The same points and some others measured another way (B), then each row and its match in B
B:
0: [   9   99 -162  207  163  -90 -112 -357  104  220  280  480   88  183
 -116  226  240  299  300  824   70 -264 -491   -7  229   55 -130  206
  -86  103  342   60  108]
1: [ 102 -170  184  111 -111  430  -47  339 -128 -177   12 -265 -302  258
  -61   88 -296 -139  -79 -610   57 -104  321   19 -455 -280  205  -52
  194  226 -287  -45  -82]
2: [ 134  253 -338 -352   92   47  -97 -117 -276  198 -276   90  284 -220
 -140 -134  120  390  435   76   23   -5   21  -97  270  -66 -285  -76
 -113   87  -28   56   68]
3: [ 186  345 -346 -297  -78  -24  -59  -51 -284  132  -95  217  238 -157
 -144    4  179  272  363  128  -40  -47  263 -127  226 -208 -103  -70
 -121 -128   79 -197  188]
4: [ 118   94 -292 -303   95  139 -189   34 -244  266 -203  320  289 -271
 -283   23  142  291  411   74  -55  -14    0 -133  190 -159 -356 -166
  -42  139 -134  -17  152]
5: [ -85 -135  177  110 -333  341 -265  357 -166 -330  -95 -607 -310  139
   60    8 -111  -79  -94 -519  353  102  405    4 -365 -423  163 -164
   79  322 -136   -6 -199]
6: [ 164 -270  230  176 -126  309   43  515  -20 -187   -8 -303  -75  164
   -4  -36 -274 -249 -267 -342 -296 -155  518  -95 -605 -315   41   76
  114  325 -377  176 -102]
7: [   2  133 -500 -288 -133 -107 -342 -105   -2   79  -55   24   95 -482
 -281 -113  258  133  194   69   58   35  -78 -127  176 -271  -76  212
 -372   -8  -36 -207  -65]
8: [ 303   36 -346 -122  162   69  416 -373   53  -89 -327  -27 -226  334
  188  149   49  622  -47  459  -92  -81 -653 -256  196  -64  193  233
 -172  189   22  315 -182]
9: [  95   72  -76  -87 -111  179  125  -14  -41 -279 -322 -213 -483  327
   90  225  -57  372   74    6  149   -7 -115 -246 -125 -319  216  -10
   -2  293  -81  167 -219]
10: [-160   29  155    5 -159  277 -285  462  -38  210  119 -172 -399  182
 -152  188 -236  -40  360 -132  175 -233  291 -131 -544 -508 -152   64
  354  459 -238   83 -147]
11: [ -89 -245 -114    5 -285  277 -223  308   41 -123  120 -307 -452   37
  -88  109  -85 -130 -141 -286  153  -21  -50  -73 -401 -523  231  188
   38  244 -215 -158 -222]
12: [ -93  -67  -50 -202 -204  214 -127  481 -440 -158  -58  273  226  -80
  -98 -101   49  -73  260   37 -164   61  362  -22 -238 -315 -265 -267
  187  167 -105 -117  227]
13: [  46  242 -459 -342 -230  -91 -143   55 -279  120 -136   51  293 -278
  -19  -65  360  319  264  443   -3   88  147 -205  249 -404 -217  -47
 -183   -3  139 -109  110]
14: [ -70  174  212  -34 -131  270  -26  408 -198   50   48 -389 -340  366
   78  -50 -386  -16  342 -265  120 -264  460  -20 -577 -322  -43  105
  400  364 -170  160 -159]
15: [ 174    8 -217  301   86  -55  -98 -643  150 -169   51 -133   60  100
   44   63  303  340 -161  301  322   -3 -490   95  467  174  257  157
 -466  -35  382   16  -93]
16: [ 230  104 -224  221  159  -79  205 -541   42  -72  259  241  100  316
   84   37  151  256  -33  502  -18 -224 -462  125  284  238  257  313
 -235 -170  395  -58   85]
17: [  13 -144   27  299  175   34 -220 -148  185  -59  348  512   39   10
 -380   62  -13 -198  105  110 -135 -288 -215  135 -147  180   -5  265
 -126   79   -8  -97   87]
18: [  53  245 -238 -241  -96  -11 -309  -50 -238   28 -333  -35  256 -320
 -166  -41  275  342  362   62  175  127  261 -160  284 -215 -272 -238
 -242  124   32   13   38]
19: [ 164  -16  161  187  285  182 -147   79  128  398   53  -29   99   77
 -229   29 -227   60  235  -37 -116 -380  143  -48 -250   15 -319  185
   85  401 -260  368  -80]
20: [-290   12  214  143   80  148 -423  121 -201   32   99  151  164   36
 -160 -120   -9   -6  535  161  240 -119   59  186 -154   75 -449 -126
  186  411   78  179   54]
21: [ 163   75 -288  293   97 -106 -182 -694  317  -14  259  143 -171   77
 -191  259  257  251  -44  262  313 -162 -586   47  388   98  365  338
 -455 -131  332 -192  -82]
22: [ 364  -28 -439 -140 -136   -6  683 -210  -40 -499 -200 -255 -214  387
  449  -98   41  346 -483  369 -332    1 -404 -197    6 -176  556  407
 -260  -83   90   91 -175]
23: [ 163 -294 -171  -49 -313  292  317  292 -211 -483 -105 -487 -176  266
  360 -138  -67    6 -513 -127 -155  125    7  -52 -306 -399  392  111
   -8  103 -107   -7 -141]
24: [ -32   30   70  330   45  -79 -265 -226  150 -189  223  346    1   67
 -261  120  126  -34  162  269   70 -195  -66   59  -14  110   24  133
 -201   85  181  -39   45]
25: [  48 -112   21  -36  -71  402   23  191 -229  -83 -136 -397 -232  278
  132    6 -176  168   18 -289  198    1   -6    4 -221 -265   80  -71
  191  319 -145  127 -143]
26: [  10  185 -402 -289  -44  -19 -402  -33  -86  331  -62  323  137 -407
 -397  134  276  255  453  196   88  -25  -28 -197  227 -325 -283  -23
 -174   75  -40 -177   91]
27: [ 260   81 -407 -113   83  -32  404 -455  101 -237 -241 -195 -274  284
  230  -28   32  499 -139  344  -53  -74 -639 -154  165    2  349  416
 -292   76   83  214 -266]
28: [-152  -53  119   78 -241  119 -314  451  160  -25  150 -374 -400   -3
 -173  -30 -247 -275   83 -252   23 -238  388 -121 -685 -455   -9  348
   83  404 -318   82 -300]
29: [ 167   -6  -31  -56 -244  309  303  222 -344 -302  -93 -414 -192  451
  356  -28 -131  151 -162 -148   34   16  220  -19 -223 -335  308  -60
  170   83   23   -2  -44]
30: [ 224  185 -297   61   51  -95  110 -559  217 -172 -117  -26 -336  218
   -3  233  146  461   -4  306  161 -114 -483 -175  267  -29  358  288
 -365   15  185   58 -195]
31: [ 205  167 -379  151  -43 -146  142 -585   43  -97  135 -164   37  248
  265   37  334  437 -154  626  217  -53 -473   23  449    1  333  289
 -370 -153  524  -31  -55]
32: [-147   30  135  197  219   75 -288 -104  -70  106  126  233  201   87
 -156  -77   16  104  455  317  146 -204 -147  159  -24  205 -383   16
   74  343  123  234   50]
33: [-119  159 -351 -322 -309  -65 -316  188 -204  -88 -101   25   81 -363
 -172 -124  239   65  281  128   36   99  234 -152   -9 -421 -154   11
 -172   67  -11 -193    8]
34: [ 292  164 -428  115  164  -98  265 -711   90   36  252    9    3  289
  157  -24  146  371  -99  440   85 -213 -675  131  404  215  396  488
 -317 -247  417  -89  -37]
35: [  31   64   -8 -174  -95  196 -231  273 -342 -131 -192  336  167 -166
 -301   46   48   20  357 -220  -60   40  447  -79  -85 -214 -218 -358
   44  124 -164 -142  214]
36: [ 110 -119  119   69 -119  418  -14  229 -230 -157 -136 -328 -214  302
   84  136 -140  121  -38 -364  195   19  196  -19 -210 -296  131 -219
  172  269 -131   55  -63]
37: [  -7  -62 -379 -317  -11  116 -294  141 -214  239 -205  242  309 -404
 -247  -10  265  262  290  257  -53  101 -130 -174  172 -309 -427 -143
 -101  236 -137    7   97]
38: [ 215   86   42  347  298  -14   -5 -526  140 -136  149  392   36  249
 -201  136   25  154  125  154   29 -268 -273  126  187  384  150  142
 -225  -24  206   22   76]
39: [ -37 -218  118   18  -89  421 -130  437 -149   55  -48 -343 -205  178
   16   31 -218    7   44 -262   96  -68  135  -47 -430 -383 -103  -50
  280  466 -282  179 -143]
40: [ 100   44 -431  195  -22 -176  -48 -626  229  -90  296  -85  -78   71
   59    7  305  236 -185  477  237  -96 -663   90  362   47  380  496
 -465 -159  425 -157 -137]
41: [ 416  -85 -298  291  -55  -71  364 -563   21 -512   73 -250  196  256
  344 -125  272  214 -643  273  -54   55 -316  124  382  172  597  256
 -543 -311  420  -84   -8]
42: [-125 -229  -14  -11 -307  335 -176  555 -138   68  130 -269 -238  132
   46  115  -63  -71  -26   22   65  -48  137 -115 -462 -642  -52   19
  270  380 -178    3  -97]
43: [-349  126 -173 -354 -360   42 -281  466 -412 -128  -15   -7   56 -176
  -15 -280   82  -50  457  175   56   71  299  -24 -298 -427 -305  -32
  169  230   -2 -108   28]
44: [-260  100  174  113  -35   96 -358  177 -178  -24  315  297   12   81
 -242  -87  -99 -204  518   13  132 -231  212  202 -317    2 -220   31
  220  189   68 -111  117]
45: [ -20  165 -563 -385 -220 -115 -201   46 -172  185  -38   87  232 -382
  -95 -106  350  238  236  465  -38   54  -48 -191  192 -426 -204  140
 -218    4   82 -158   47]
46: [-321   79  191  223  -62  -12 -542   45    1 -137  234  155  -42  -52
 -293  -65   15 -181  451   44  275 -156  167  158 -237   16 -213   58
   -1  271  101  -30  -22]
47: [ -77 -139 -112 -207 -266  199  -96  515 -442 -231  -52  199  283 -137
  -44 -161  104 -116  106   68 -233  120  356  -30 -235 -357 -219 -228
  119  130 -107 -138  216]
48: [ 413  -94 -331  135  184   60  233 -509  201  -54  -76  204  -99  213
  -33  335  195  448 -252  370  -76  -98 -639 -171  351    1  317  183
 -350  -14  101   53  -37]
49: [ 269  165 -437 -240  -25    2  598 -229   -3 -187 -101  -35 -430  461
  277   55  -85  424  -66  401 -225 -191 -502 -226  -65 -199  438  484
  -53  -12   53   73 -178]
50: [ -14  -86  219   78  -58  325 -153  458  -19   99   47 -184 -295  197
 -144  110 -317 -110  170 -290  -12 -249  350 -107 -581 -365 -100   67
  292  438 -347  160 -135]
51: [ -18  137 -434 -367  -89   16 -238   91 -205  242  -36  226  194 -339
 -230  -59  203  189  373  222  -34  -11  -22 -132  110 -322 -272   49
  -84   64  -43 -158   92]
52: [ 148  135 -240 -106  -99    3  249 -237   82 -389 -315 -215 -512  299
  131  146    3  419  -32  161   66  -26 -306 -268  -23 -220  377  232
 -208  164    6  143 -291]
53: [ 194  -74 -102  328  257  -12  -34 -481  234  -85  247  466   16  137
 -251  173  100   87  -20  269  -56 -249 -485   91  166  274  180  267
 -283  -36  157  -59   67]
54: [-309   76 -237 -333 -430    0 -325  465 -352 -175  -22   26   71 -276
  -63 -205  190  -69  330  218   26  122  317  -94 -237 -516 -243  -56
   46  176    4 -185   48]
55: [ 210   28 -480 -280   86   37 -146 -113  -24  227  -18  376  184 -379
 -392    5  141  132  168  -12 -197  -84 -175 -125  175 -143  -84  171
 -259  -73 -174 -226  100]
56: [-135  131 -141 -309 -171  144 -128  386 -401   15   51  328   72  -49
 -149  -86  -20  -28  478   70  -97  -71  266  -31 -249 -316 -238  -81
  248  106  -70 -192  190]
57: [ -32   25 -377 -238 -391  -37  274   25  -25 -560 -220 -599 -488  206
  396 -197   25  219 -256  222   24   97 -259 -201 -227 -429  432  419
 -198  159   38   88 -405]
58: [ -12  107  198  312   98   24 -224 -111  -70  -38  208  433  158  199
 -197  156   84   47  364  320   89 -219  120   91    5  121 -170 -108
   26  131  233   25  200]
59: [-402   15  156  -20 -330  130 -510  531 -307 -196  146  212  -14  -89
 -226  -30   47 -247  475   25  158    2  482   43 -418 -374 -307 -224
  242  292   -8 -170  121]
60: [-151 -185  172   -5 -292  250 -186  578 -473 -469  -55  107  268  -39
  -27 -199   30 -261   84 -145 -123  145  579   84 -359 -242 -198 -378
  162  199  -84  -96  212]
61: [  87   -2  143   39 -191  245  104  479  -90  -83  154 -198 -289  316
   11   22 -343 -206    2 -271 -199 -282  513  -80 -654 -388  145  196
  269  198 -250    0  -75]
62: [-268  -75  311  204 -115  183 -539  342 -170 -184  113  349   48  -50
 -367  102   21 -229  415  -91  151  -55  418   77 -312 -139 -306 -311
  150  325  -47  -69  156]
63: [ 280  125 -311  199  126  -82  123 -699  168 -102  136  -47  -79  226
   62   64  165  347 -131  271  178 -147 -547   73  389  188  412  364
 -405 -169  347  -62  -94]
64: [ 252   60 -495  -32  -64 -109  331 -404  145 -135   -7  -21 -208  251
  206  159  230  444 -228  660  -83  -84 -617 -216  231 -198  389  418
 -328  -54  246   21 -140]
65: [-204   27   57 -112 -196  200 -229  490 -371  -77  215  433   34   27
 -224  -22  -76 -236  447  -22  -85 -119  383   70 -415 -282 -209 -136
  332  130  -71 -259  241]
66: [ 198  126  300  238  128  214  -81  239  -12  363  126  -35   45  277
 -140  178 -261   30  275  -48  -88 -409  550  -87 -346 -149 -236   18
  248  316 -151  261   39]
67: [ 233   17  188  212   33  141   85  229  -50  108   91 -225  193  232
   69  -77 -179  -26  -26   43 -238 -292  504  -42 -322 -108 -120  128
   89  222  -98  276    0]
68: [ -23  166 -197 -179 -383   39  224   74 -139 -487 -184 -540 -518  344
  349  -70  -51  231  -52   66  155   41   23 -163 -251 -428  406  218
  -33  140   76   34 -303]
69: [ 164   -8 -436  199   17 -140  -57 -628  313  -64  254    4 -148   37
  -54  125  280  234 -226  384  181 -114 -690   19  341   14  418  489
 -498 -148  316 -175 -145]
70: [ 118  145 -254  217   52 -112  -51 -685   98 -171   53 -285   -4  146
  143  -71  249  378  -62  296  400  -28 -489  136  440  194  290  265
 -435  -54  442   32 -166]
71: [  45  156  263   66  -71  235   -4  405 -144  134   56 -272 -168  350
   37   32 -327   -4  284 -130  -21 -317  579  -80 -526 -298 -126   60
  349  352 -164  228  -72]

[ -75  -52  -40  188  -26  127   82   77   65  -76   68  -67  195 -118
  -39   22  -32  197  239  -75  -10   36 -139  160   55  -61   -1 -191
  -70 -147   17   74 -128  -52  117] | 33
[ 155   -7 -239  288  202  -51  149   34  138  -85  138  169  -32 -332
   77  140  103  -76 -237   58  -96 -346  282  164   25   80  116  224
  192  -71   81  164  -25  233  -33] | 10
[ -59  -23 -362  388  -51  -36  -85   20  419 -121    3   62  111 -257
  168  228   13  174  160  -84   -5 -249  -54  122  -37   85 -277   49
   47   19    3  125  -72  304  -27] | 24
[  38   56 -204  102  -38   23  -17  -96   -4  -45  144 -213  -94  -55
  141   65 -232  -44   43   -9   41  -89  439 -112 -112   46   63  105
   69   42 -137   80  196  116  -33] | 30
[  11   30 -215  174  131  -84  299 -140 -384  -30  114  -99 -422   83
  147   97 -255  -99  -79   40  -33 -319  448  -81 -124  -61  240  257
  -40  -95 -195    9  316  209  -54] | 21
[ 167  -11  -80  125   26  234 -215  118  239 -159  304   56  310 -148
 -204   84  162  -87  -34 -116  -23  102 -174  103  184   63  -45   96
    2   25  307    7 -399   49  204] | 64
[   2  -16  -14   64  -93  236 -205  103  324  -45  -94  124  181 -247
   99  -57  126   95   12  -92   27  111  -84   72   90  238 -181  124
 -172  169  192   66 -292  211  112] | 66
[  69  -82 -179  260   -3  123  153   39  -63 -121   65  189  -29 -255
  124  184   60    5  -40   42  -58 -180  -12  190  -54  -82  -86  267
 -123   14   92  101   -2  178   25] | 40
[ -46   13  -32 -137 -107  232 -111 -126 -156   -2 -172  -62 -197  110
  221  -90 -234    2   37   30  162  104  260 -297 -161   57  -82  329
 -370  262  -19 -154  110  163   -8] | 35
[ -45   18  158 -208  159  115   62 -129  103  115  -71 -183  345   54
 -164 -305   25  109   45  161  155  225   91 -103   77  -31  267 -224
  143   70  -50   69   17 -237  -87] | 2
[  61   90  -50  -34   89   37  426  -98  -34   42  135 -121  123   14
 -185  -48  -41 -181 -284   52 -104  139  206   74   45   50  190   94
  222  -33 -144   -3   40 -165  -57] | 34
[ -57   56 -207  152    4  -76  285 -171  -44   22   99 -182  -34   27
   21   61  -92  -39  -18   35  -36  -76  168   53  -35    8   65   67
  152   44 -263  158  239   93 -116] | 50
[ 114  -23  222 -160  -71  314  327   17 -440   -8   78   22   23  -49
  -87 -115 -143  -93  -27   80   -4  233  124  113 -104 -223  239   74
 -167  -98   52   -2  134 -346  104] | 43
[  42   31 -283  197   98  -10 -208  -21  474 -111  141  -89  282 -115
  -63  105   -9   68   71  -48   62 -109   83  -68   41   78  -76  -46
  210    0   66   -6 -170   99  -12] | 62
[ -29  -16  110  -33  111  162  -38   46  215  -16  -47  105  332   23
 -237 -148  129  123  106  -46   74  123 -348   73  154  -20   66 -138
  -60  -62  212  -66 -290  -94  110] | 12
[ -47   20  177 -210 -160  311  147  -52 -262   -2   -3  -87  100  223
 -172 -130 -178  -21  139  -56   68  381 -194  -29  -50 -144   22   20
 -290   23   19 -179    3 -270  136] | 22
[ 114  -50  -17   50  298  143   40   14   99  -67  121  106  274  -86
 -213  -47  245  -41 -198  106    8    3  -80   28  200   -8  156  112
   41   27  224  -27 -315   11   42] | 51
[  87    7  192  -31  129  104  297   36 -417  -14  202   36  -61   97
 -246 -102 -119  -61   86  -31  -15  -42   -9  157   15 -254  460 -116
  -40 -342   92    9  102 -246  172] | 45
[  75  -14   69   37 -154  222  221   65 -305  -77  132   46  -47  -97
  -10   46 -187  -33  127  -58  -29   59   33  191 -130 -188  100   43
 -161 -164   48   40  136 -176  151] | 54
[-140  -77 -333  265  131   64   99 -161  196  -77   53  -85  280   56
  -73  147  301   43 -113   99  -31   65 -355  -11  218   80 -301  260
  -71  345  -69    0 -296  316 -101] | 17
[  24 -111   44   23  131  250 -200   95  374  -67  -82   70  512 -291
  -48 -116  172  267  135  114  139  110  -92   17   91  -48  -18 -184
  -17   31  248   45 -322 -118   36] | 70
[ 224  170  -44   17  -61  -46  174   44    8  -41  252   17  -92 -124
  -98   52 -380 -182   14 -146  -37 -175  457  137 -223  -85  328  -77
  329 -402    7   35  317 -262   79] | 31
[-162 -219  -11  254  246  233  105   33 -166  -91   31   10  229   22
 -113  -18  386  234   81   91  -18   70 -543  109  355  -71  -32   37
 -388  119  137   42 -475  229  128] | 11
[  69 -104  -76   71  101  209 -187  -51  217  -61  -25  173  307 -218
   15   -2  327   43  -48  185  120    9 -190   22   90  -22 -122  232
  -73  335  224  156 -170  194  -54] | 39
[  31  -90 -172  168  158  112   39   16  213  -89    3   34  273 -247
   27   62   82  143  -25  137   36  -65   86   15   15  -55  -46   39
   33   16   78   12 -165    9  -55] | 46
[  59  -26 -201  181   33   85 -356   39  475  -90  -16   56  210 -345
  179   49   60  149   93   10  119 -158  182  -38  -13  138 -121   44
   69  126  155  153 -127  249  -19] | 9
[ -85  -24  258 -130   26  203  124    8 -227   21  -98  121   72  212
 -218 -200  -45  117  250  -55  107  130 -401   74   32 -213  188 -133
 -289 -145  154 -116  -40 -188  161] | 47
[ -12 -119  -18  123  245  188  159   96  255  -35 -148  215  356 -276
  -47  -68  336  160 -208  134  -43   48 -172  142  209   86  -48   92
  -80   61  195  -18 -449   60    2] | 44
[-125  106   18   76 -121  -52  324   14  -39   84 -115  -73 -195  -40
  114  -99 -304  112  141 -172  -53  -80  240  157 -106  113  174 -156
   17 -255 -212   96  237   -6   42] | 3
[-141 -195   61  116  152  278  305    9 -469  -73  -40  -19   29   68
  -18  -37   73  197   92  130   -3  103 -246   35  117 -221   59   71
 -475   -8   32  -94 -202   -6  103] | 28
[  43    1 -228   83 -233  202 -316   19  546 -141 -115  193  291 -224
  106  161  -51   89  152  -76  126   44 -153  -18 -182   24 -467  187
  -87  188  207 -110 -128   78    1] | 60
[  -5  -90  -24  -30  225  168 -101 -132  186    0  -86   64  356  -39
  -90 -113  304   78  -69  237  156   77 -188  -96  139  -42  -16  138
  -38  318  141   51 -183  100 -108] | 19
[-188   73 -218  139    6 -164  217 -193  171   82 -140 -173  -39   49
  122  -16 -158  136  108    6   42 -146  166  -19  -84   84    3  -65
  155   24 -317  113  267  152 -187] | 38
[   6  -12   60 -133  120  210  -81 -107  225   30   64 -203  506   -1
 -213 -198  185   37  -38  153  119  341  -50  -98  183   38   73  -88
  118  249   33   84 -202 -141  -50] | 25
[  37  -47  -75  186    2  176 -369  183  584 -102  -87  245  315 -370
   69   -2  204  205  108 -119   61  -65 -181  122  114  211 -195   -3
  -67   58  341   84 -415  242  129] | 58
[-151  -29 -188  127  -35  104  -63  -80  311  -75  -45  -60  333  102
 -112   67   34  170  214  -52   81  123 -397  -32   52  -34 -287  -33
  -98  119   12 -124 -210   41   -5] | 6
[ -59   -7  -34  155   16   22  150  -75 -285    9  129 -139 -176   26
   64  -21  -45   16  119  -15   -8 -109   90   87   46   -9  208   26
  -79   -2 -129  247  181  201   46] | 26
